Below is a small trained network, with its code and all its weights. Each question gives an input and a target symbol and asks what happens when units are switched off, that is, made to give their printed mean instead of their output.

import numpy as np


def w(rows, s, z=0):
    codes = np.array(rows[::2]) - 128.0
    scale = np.full(codes.shape[1], s)
    scale[-1] = z or s
    return codes * scale


def norm(h):
    return h / np.sqrt((h * h).mean(-1, keepdims=True) + 1e-5)


def f(y):
    return np.maximum(y, 0)


def softmax(a):
    e = np.exp(a - a.max(-1, keepdims=True))
    return e / e.sum(-1, keepdims=True)


def log_softmax(a):
    a = a - a.max(-1, keepdims=True)
    return a - np.log(np.exp(a).sum(-1, keepdims=True))


def net(x, mask):
    ids = ['ΓΣΦαζτω'.index(c) for c in x.split()]
    T = len(ids)
    res = E[ids] + P[:T]
    u = 0
    for l in range(2):
        r = norm(res)
        for j in range(2):
            rows = slice(2 * j, 2 * j + 2)
            q, k, v = (r @ M[l][rows].T for M in (Q, K, V))
            z = softmax(np.where(np.tri(T) > 0, q @ k.T / 2**0.5, -1e9)) @ v
            o = O[l][rows]
            res = res + np.where(mask[u + j], z, o[:, -1]) @ o[:, :-1]
        u += 2
        y = f(norm(res) @ A[l][:, :-1].T + A[l][:, -1])
        res = res + np.where(mask[u : u + 4], y, B[l][:, -1]) @ B[l][:, :-1]
        u += 4
    return log_softmax(norm(res)[-1] @ U[:, :-1].T + U[:, -1])


Q, K, V, O, A, B = {}, {}, {}, {}, {}, {}
E = w([
[196,128,134,213,102,91,189,214],'Γ',
[142,213,190,195,36,113,78,189],'Σ',
[130,113,100,165,125,58,34,72],'Φ',
[147,211,127,149,198,145,87,51],'α',
[9,64,250,158,55,217,218,176],'ζ',
[83,131,157,196,7,100,113,150],'τ',
[172,107,56,152,115,149,67,128],'ω',
],0.013)
P = w([
[62,63,178,113,142,134,64,127],'0',
[127,52,123,165,87,192,101,76],'1',
[107,186,147,179,149,162,115,141],'2',
[11,167,63,73,155,74,170,146],'3',
[167,154,65,90,55,118,146,185],'4',
[200,157,194,161,111,168,53,150],'5',
],0.012)
Q[0] = w([
[145,183,88,172,153,86,125,169],'0.h1',
[174,174,186,183,82,118,104,95],'0.h1',
[12,177,114,156,118,130,186,89],'0.h2',
[138,156,206,247,93,218,83,86],'0.h2',
],0.011)
K[0] = w([
[192,100,76,96,81,146,40,120],'0.h1',
[112,159,136,70,254,60,160,149],'0.h1',
[182,24,182,44,60,167,188,42],'0.h2',
[64,124,144,37,157,114,133,197],'0.h2',
],0.0077)
V[0] = w([
[155,132,79,146,60,141,110,108],'0.h1',
[123,151,117,120,110,167,156,128],'0.h1',
[91,161,130,143,51,101,142,169],'0.h2',
[64,153,163,94,89,97,99,10],'0.h2',
],0.011)
O[0] = w([
[183,174,198,191,87,191,94,5,230],'0.h1',
[81,235,134,81,97,175,112,224,33],'0.h1',
[143,116,149,68,123,121,148,2,254],'0.h2',
[181,241,52,184,201,57,183,105,14],'0.h2',
],0.009,0.0037)
A[0] = w([
[123,93,135,68,119,112,233,162,149],'0.n1',
[109,140,69,83,115,42,139,114,5],'0.n2',
[133,225,40,128,193,93,127,167,141],'0.n3',
[135,183,111,143,53,83,2,124,144],'0.n4',
],0.0077,0.0027)
B[0] = w([
[109,120,123,139,5,171,99,88,167],'0.n1',
[127,137,122,163,98,143,127,87,139],'0.n2',
[95,88,129,120,117,93,95,173,214],'0.n3',
[103,155,54,115,125,163,126,197,253],'0.n4',
],0.013,0.0052)
Q[1] = w([
[54,115,203,159,153,87,126,181],'1.h1',
[90,169,94,43,82,135,119,23],'1.h1',
[137,64,72,163,209,142,116,133],'1.h2',
[90,182,124,208,150,121,255,142],'1.h2',
],0.0083)
K[1] = w([
[157,44,48,103,94,154,114,69],'1.h1',
[154,119,137,204,67,121,151,213],'1.h1',
[124,99,40,81,198,87,56,112],'1.h2',
[2,149,135,144,102,92,173,117],'1.h2',
],0.009)
V[1] = w([
[78,176,98,55,235,231,74,141],'1.h1',
[94,85,101,113,183,144,255,106],'1.h1',
[247,104,146,161,153,154,113,199],'1.h2',
[57,119,241,144,222,73,224,112],'1.h2',
],0.0073)
O[1] = w([
[135,175,112,97,217,114,85,201,59],'1.h1',
[164,178,110,170,130,135,66,192,50],'1.h1',
[83,140,116,149,150,193,92,150,130],'1.h2',
[192,4,30,33,102,125,98,128,2],'1.h2',
],0.012,0.0066)
A[1] = w([
[169,131,63,91,81,82,51,169,252],'1.n1',
[175,125,124,101,139,162,201,2,46],'1.n2',
[129,111,75,74,162,82,83,163,27],'1.n3',
[124,99,139,113,76,219,135,49,127],'1.n4',
],0.0089,0.0025)
B[1] = w([
[21,110,220,63,30,112,196,128,149],'1.n1',
[135,196,255,67,195,115,87,181,175],'1.n2',
[140,158,151,88,190,130,108,179,137],'1.n3',
[50,81,121,88,37,84,109,162,255],'1.n4',
],0.0099,0.0093)
U = w([
[222,185,121,95,78,80,85,120,65],'Γ',
[161,164,48,108,112,104,58,246,178],'Σ',
[180,162,34,204,92,82,71,99,132],'Φ',
[110,182,141,63,169,135,157,88,44],'α',
[104,72,111,74,108,194,74,157,251],'ζ',
[152,146,61,92,130,159,139,132,126],'τ',
[88,173,102,186,150,253,138,155,46],'ω',
],0.0077,0.003)

Each question gives the input, a string of symbols that net reads in full, and the target symbol t.
The units are the heads (2 rows each of Q, K, V and O) and the neurons (one row each of A and B). Each row of codes is followed by its name. A weight is (code - 128) times the scale printed after its matrix; where a second scale follows, it is the last column's (O, A, B and U).
mask holds one flag per unit, layer by layer, with each layer's heads first. A switched-off unit (its flag False) gives its mean, the last column of its rows in O or B, instead of its output. The means were averaged over made-up inputs and are rounded, as every weight is.
A unit's drop is (log p(t) with every unit on - log p(t) with that unit switched off) / (log p(t) with every unit on - log p(t) with every unit switched off).
The circuit of an input: a set's keep is (log p(t) with only the set's units on - log p(t) with every unit switched off) / (log p(t) with every unit on - log p(t) with every unit switched off). Starting from all 12 units, units are removed one at a time, each time the one whose removal leaves the highest keep (on an exact tie, the one counted first), for as long as the keep stays at least 0.8.
circuit, biggest first: the units of the circuit, biggest drop first
k most important neurons: the k neurons with the biggest drops, biggest first
top k neurons in layer l: the k neurons of layer l with the biggest drops, biggest first
which heads matter: for each layer, one digit per head in row order, 1 if its drop is at least 0.15 and else 0, layers parted by /
input Φ τ Γ α ω Γ, target Σ: which heads matter -> 11 / 10
input Σ ω Φ, target α: top neuron in layer 0 -> 0.n4
input Γ ω Γ τ, target ω: which heads matter -> 11 / 00
input Σ Γ ω, target α: which heads matter -> 01 / 10
input Σ α ω τ, target Σ: which heads matter -> 01 / 10
input ω Φ ω Σ Γ ω, target α: which heads matter -> 01 / 00
input τ ζ ω, target Γ: which heads matter -> 11 / 01
input Γ Γ Σ α, target ζ: which heads matter -> 01 / 00
input ω ω Γ Σ Γ Φ, target α: circuit, biggest first -> 0.h2, 1.n2
input Φ ω Φ α, target ω: circuit, biggest first -> 0.h2, 1.n4
input α Γ ω, target Σ: circuit, biggest first -> 0.h2, 0.n3
input Φ Φ ω ω Γ, target ω: which heads matter -> 00 / 01
input τ α Γ Φ, target Σ: circuit, biggest first -> 0.h2, 0.n3
input Γ α Γ Φ ω α, target Φ: which heads matter -> 01 / 00
input Σ α ω α, target Σ: 2 most important neurons -> 0.n3, 0.n1
input α Σ τ α Σ ω, target Σ: circuit, biggest first -> 0.h2, 0.h1
input Φ ω Γ Σ, target ω: 2 most important neurons -> 1.n4, 0.n4
input Φ Γ Φ, target Φ: circuit, biggest first -> 0.h2, 0.h1
input Σ Γ Γ, target α: 2 most important neurons -> 1.n2, 0.n4
input Γ Γ Γ Φ Γ Φ, target Φ: which heads matter -> 01 / 00
input Γ τ Γ Γ, target Γ: top neuron in layer 1 -> 1.n2
input Γ Γ Γ Φ Γ ω, target Φ: most important neuron -> 1.n2
